Below is a small trained network, with its code and all its weights. Each question gives an input and a target symbol and asks what happens when units are switched off, that is, made to give their printed mean instead of their output.

import numpy as np


def w(rows, s, z=0):
    codes = np.array(rows[::2]) - 128.0
    scale = np.full(codes.shape[1], s)
    scale[-1] = z or s
    return codes * scale


def f(y):
    return np.maximum(y, 0)


def softmax(a):
    e = np.exp(a - a.max(-1, keepdims=True))
    return e / e.sum(-1, keepdims=True)


def log_softmax(a):
    a = a - a.max(-1, keepdims=True)
    return a - np.log(np.exp(a).sum(-1, keepdims=True))


def net(x, mask):
    ids = ['βζμξτφω'.index(c) for c in x.split()]
    T = len(ids)
    res = E[ids] + P[:T]
    u = 0
    for l in range(3):
        q, k, v = (res @ M[l].T for M in (Q, K, V))
        z = softmax(np.where(np.tri(T) > 0, q @ k.T / 4**0.5, -1e9)) @ v
        res = res + np.where(mask[u], z, O[l][:, -1]) @ O[l][:, :-1]
        u += 1
        y = f(res @ A[l][:, :-1].T + A[l][:, -1])
        res = res + np.where(mask[u : u + 4], y, B[l][:, -1]) @ B[l][:, :-1]
        u += 4
    return log_softmax(res[-1] @ U[:, :-1].T + U[:, -1])


Q, K, V, O, A, B = {}, {}, {}, {}, {}, {}
E = w([
[114,144,132,104,217,120,165],'β',
[116,252,143,185,222,111,91],'ζ',
[59,44,211,156,86,99,34],'μ',
[135,227,119,60,69,85,130],'ξ',
[94,108,196,195,71,155,206],'τ',
[237,151,145,59,134,140,153],'φ',
[60,73,138,57,106,157,94],'ω',
],0.017)
P = w([
[124,29,106,131,95,51,114],'0',
[78,104,116,130,147,47,132],'1',
[79,120,130,121,137,71,142],'2',
[91,132,139,115,131,96,136],'3',
[93,177,131,122,117,119,147],'4',
[115,142,153,100,119,141,134],'5',
[127,160,157,101,123,163,126],'6',
[137,150,167,93,115,183,116],'7',
[141,180,157,96,112,204,121],'8',
[155,166,167,84,127,225,104],'9',
[162,166,169,80,108,242,108],'10',
[169,182,162,85,105,254,92],'11',
],0.0097)
Q[0] = w([
[101,155,163,121,105,176,78],'L0H0',
[66,119,57,117,140,55,184],'L0H0',
[162,115,2,187,100,125,65],'L0H0',
[138,111,147,104,123,106,146],'L0H0',
],0.007)
K[0] = w([
[27,127,89,82,117,164,40],'L0H0',
[70,122,87,73,71,27,125],'L0H0',
[156,82,2,238,155,80,96],'L0H0',
[143,90,203,59,148,122,138],'L0H0',
],0.006)
V[0] = w([
[69,175,54,137,174,122,164],'L0H0',
[22,238,237,78,105,173,91],'L0H0',
[63,160,179,221,156,3,120],'L0H0',
[68,105,203,4,182,166,163],'L0H0',
],0.0043)
O[0] = w([
[236,56,81,184,70,119,65,83],'L0H0',
[80,195,222,61,255,240,159,253],'L0H0',
[129,137,59,134,181,164,124,180],'L0H0',
[41,197,91,143,128,217,232,222],'L0H0',
],0.0072,0.0045)
A[0] = w([
[117,196,201,204,145,129,230,239],'L0N0',
[108,87,78,122,50,51,137,71],'L0N1',
[109,172,152,177,44,188,43,253],'L0N2',
[110,148,254,75,113,146,119,212],'L0N3',
],0.007,0.0038)
B[0] = w([
[209,2,149,70,170,78,141,213],'L0N0',
[30,254,139,181,184,65,142,133],'L0N1',
[184,151,177,92,254,193,136,189],'L0N2',
[187,199,48,88,148,138,199,251],'L0N3',
],0.0061,0.014)
Q[1] = w([
[29,189,126,177,82,170,59],'L1H0',
[133,189,148,42,189,91,187],'L1H0',
[174,82,43,179,148,234,189],'L1H0',
[63,240,251,123,255,125,211],'L1H0',
],0.0057)
K[1] = w([
[121,132,156,180,168,1,176],'L1H0',
[116,150,222,202,153,216,175],'L1H0',
[143,187,221,99,232,88,91],'L1H0',
[197,200,132,78,99,226,162],'L1H0',
],0.0059)
V[1] = w([
[134,54,253,196,168,142,156],'L1H0',
[251,101,53,181,98,234,211],'L1H0',
[50,64,197,33,109,254,28],'L1H0',
[82,49,48,135,135,96,109],'L1H0',
],0.0074)
O[1] = w([
[190,173,10,88,183,254,157,109],'L1H0',
[95,108,46,158,110,60,145,152],'L1H0',
[135,209,183,144,189,47,192,213],'L1H0',
[120,254,118,191,89,186,132,2],'L1H0',
],0.0092,0.0084)
A[1] = w([
[16,76,102,110,112,94,170,151],'L1N0',
[152,181,141,253,22,116,135,4],'L1N1',
[131,206,133,82,92,58,94,179],'L1N2',
[176,101,38,92,106,83,71,131],'L1N3',
],0.0064,0.0034)
B[1] = w([
[115,117,14,103,92,123,46,249],'L1N0',
[178,142,141,143,54,135,91,128],'L1N1',
[120,84,194,142,108,232,140,254],'L1N2',
[254,97,75,133,20,140,77,191],'L1N3',
],0.0088,0.0037)
Q[2] = w([
[73,65,75,120,81,151,184],'L2H0',
[167,171,126,177,72,156,159],'L2H0',
[114,135,42,123,145,214,29],'L2H0',
[118,167,127,253,139,36,116],'L2H0',
],0.0058)
K[2] = w([
[137,112,141,142,143,127,44],'L2H0',
[85,191,84,220,161,180,112],'L2H0',
[152,60,95,197,102,187,148],'L2H0',
[59,180,167,242,1,200,115],'L2H0',
],0.0071)
V[2] = w([
[128,151,130,51,101,99,203],'L2H0',
[88,171,59,116,179,79,110],'L2H0',
[82,125,110,74,72,216,166],'L2H0',
[157,254,123,165,94,112,40],'L2H0',
],0.0079)
O[2] = w([
[68,37,47,139,89,136,139,218],'L2H0',
[151,151,254,161,110,175,31,119],'L2H0',
[140,46,137,135,61,89,216,132],'L2H0',
[98,82,100,68,207,105,102,3],'L2H0',
],0.0089,0.016)
A[2] = w([
[111,107,145,173,67,185,98,226],'L2N0',
[161,149,123,66,195,42,147,178],'L2N1',
[103,157,158,77,59,111,153,252],'L2N2',
[21,93,3,174,95,147,215,156],'L2N3',
],0.007,0.0026)
B[2] = w([
[187,43,63,149,208,131,116,142],'L2N0',
[11,149,186,118,82,115,90,179],'L2N1',
[158,141,152,224,165,111,193,200],'L2N2',
[175,146,117,99,151,78,82,254],'L2N3',
],0.011,0.012)
U = w([
[109,115,64,139,119,68,92,76],'β',
[198,234,50,178,165,134,111,88],'ζ',
[139,115,167,28,84,254,105,169],'μ',
[131,83,246,185,86,65,140,57],'ξ',
[176,107,99,242,157,221,149,252],'τ',
[114,14,150,64,85,113,128,102],'φ',
[122,203,140,73,169,72,208,141],'ω',
],0.0082,0.0033)

Each question gives the input, a string of symbols that net reads in full, and the target symbol t.
The units are the heads (4 rows each of Q, K, V and O) and the neurons (one row each of A and B). Each row of codes is followed by its name. A weight is (code - 128) times the scale printed after its matrix; where a second scale follows, it is the last column's (O, A, B and U).
mask holds one flag per unit, layer by layer, with each layer's heads first. A switched-off unit (its flag False) gives its mean, the last column of its rows in O or B, instead of its output. The means were averaged over made-up inputs and are rounded, as every weight is.
A unit's drop is (log p(t) with every unit on - log p(t) with that unit switched off) / (log p(t) with every unit on - log p(t) with every unit switched off).
The circuit of an input: a set's keep is (log p(t) with only the set's units on - log p(t) with every unit switched off) / (log p(t) with every unit on - log p(t) with every unit switched off). Starting from the 12 units with the biggest drops (on a tie, the unit counted first), units are removed one at a time, each time the one whose removal leaves the highest keep (on an exact tie, the one counted first), for as long as the keep stays at least 0.8.
units of the circuit, in order: the units of the circuit, biggest drop first
unit that matters most: the unit with the biggest drop
top k neurons: the k neurons with the biggest drops, biggest first
k most important neurons of layer l: the k neurons of layer l with the biggest drops, biggest first
input μ ω ζ β ω τ ξ β, target φ: top 3 neurons	(L0N2 L1N0 L2N2)
input μ ζ ξ ω ξ ζ μ φ φ β, target β: units of the circuit, in order	(L1H0 L1N0)
input μ ω ζ ω, target μ: unit that matters most	L2H0
input ω ω μ φ φ ζ ζ μ μ ω μ, target ω: 2 most important neurons of layer 0	(L0N2 L0N3)
input ω ξ ξ φ β μ, target τ: units of the circuit, in order	(L0N0 L2H0 L2N0)
input φ μ ξ ζ φ φ ζ τ, target μ: units of the circuit, in order	(L0N0 L2H0 L2N2)
input μ φ ζ φ ζ τ ξ ζ ω τ, target ω: units of the circuit, in order	(L1H0 L0N0 L0H0)
input ζ β φ ω, target β: units of the circuit, in order	(L1N0 L1H0 L2N3)
input ξ φ ξ μ μ φ ζ τ ζ, target τ: units of the circuit, in order	(L1H0 L2H0)
input ζ φ τ ξ ξ μ ω φ β β ξ, target τ: units of the circuit, in order	(L2H0 L1N2 L2N2)
input ω ξ φ φ μ, target β: top 2 neurons	(L2N3 L1N0)
input β ξ β τ β ξ ω β ζ φ μ, target β: 3 most important neurons of layer 1	(L1N0 L1N3 L1N2)
input τ ζ φ, target μ: top 4 neurons	(L0N3 L0N2 L1N3 L0N0)
input ζ ω ζ τ, target μ: 3 most important neurons of layer 2	(L2N2 L2N3 L2N1)
input μ ω ω τ ζ ω τ β φ, target τ: top 2 neurons	(L0N2 L1N3)
input β φ ζ μ β ζ ξ τ μ ζ τ ξ, target τ: 2 most important neurons of layer 0	(L0N0 L0N3)
input μ μ τ μ, target ζ: unit that matters most	L0N0
input μ τ μ φ φ ζ, target φ: top 2 neurons	(L0N0 L2N2)
input ζ τ μ μ, target ω: top 2 neurons	(L0N0 L0N2)
input τ τ τ τ β, target ζ: top 2 neurons	(L2N3 L0N0)
input ω μ τ ξ μ ω τ τ β τ τ, target ζ: units of the circuit, in order	(L1H0 L2N3)
input μ μ τ β ω ζ, target ξ: units of the circuit, in order	(L0N0 L2N1 L1H0 L2N3)
input τ ω τ ω, target ζ: top 2 neurons	(L0N0 L2N3)
input μ ζ ξ ξ, target φ: most important neuron of layer 1	(L1N0)
input μ τ β ζ ζ μ ζ μ φ ω ω β, target ξ: units of the circuit, in order	(L1H0 L2H0 L0N0)
input ω τ μ ω ζ, target ξ: top 4 neurons	(L0N0 L2N1 L0N3 L2N3)
input ξ μ φ β, target β: 2 most important neurons of layer 1	(L1N0 L1N2)
input ζ ζ φ τ ζ φ, target μ: top 3 neurons	(L0N2 L0N0 L1N3)
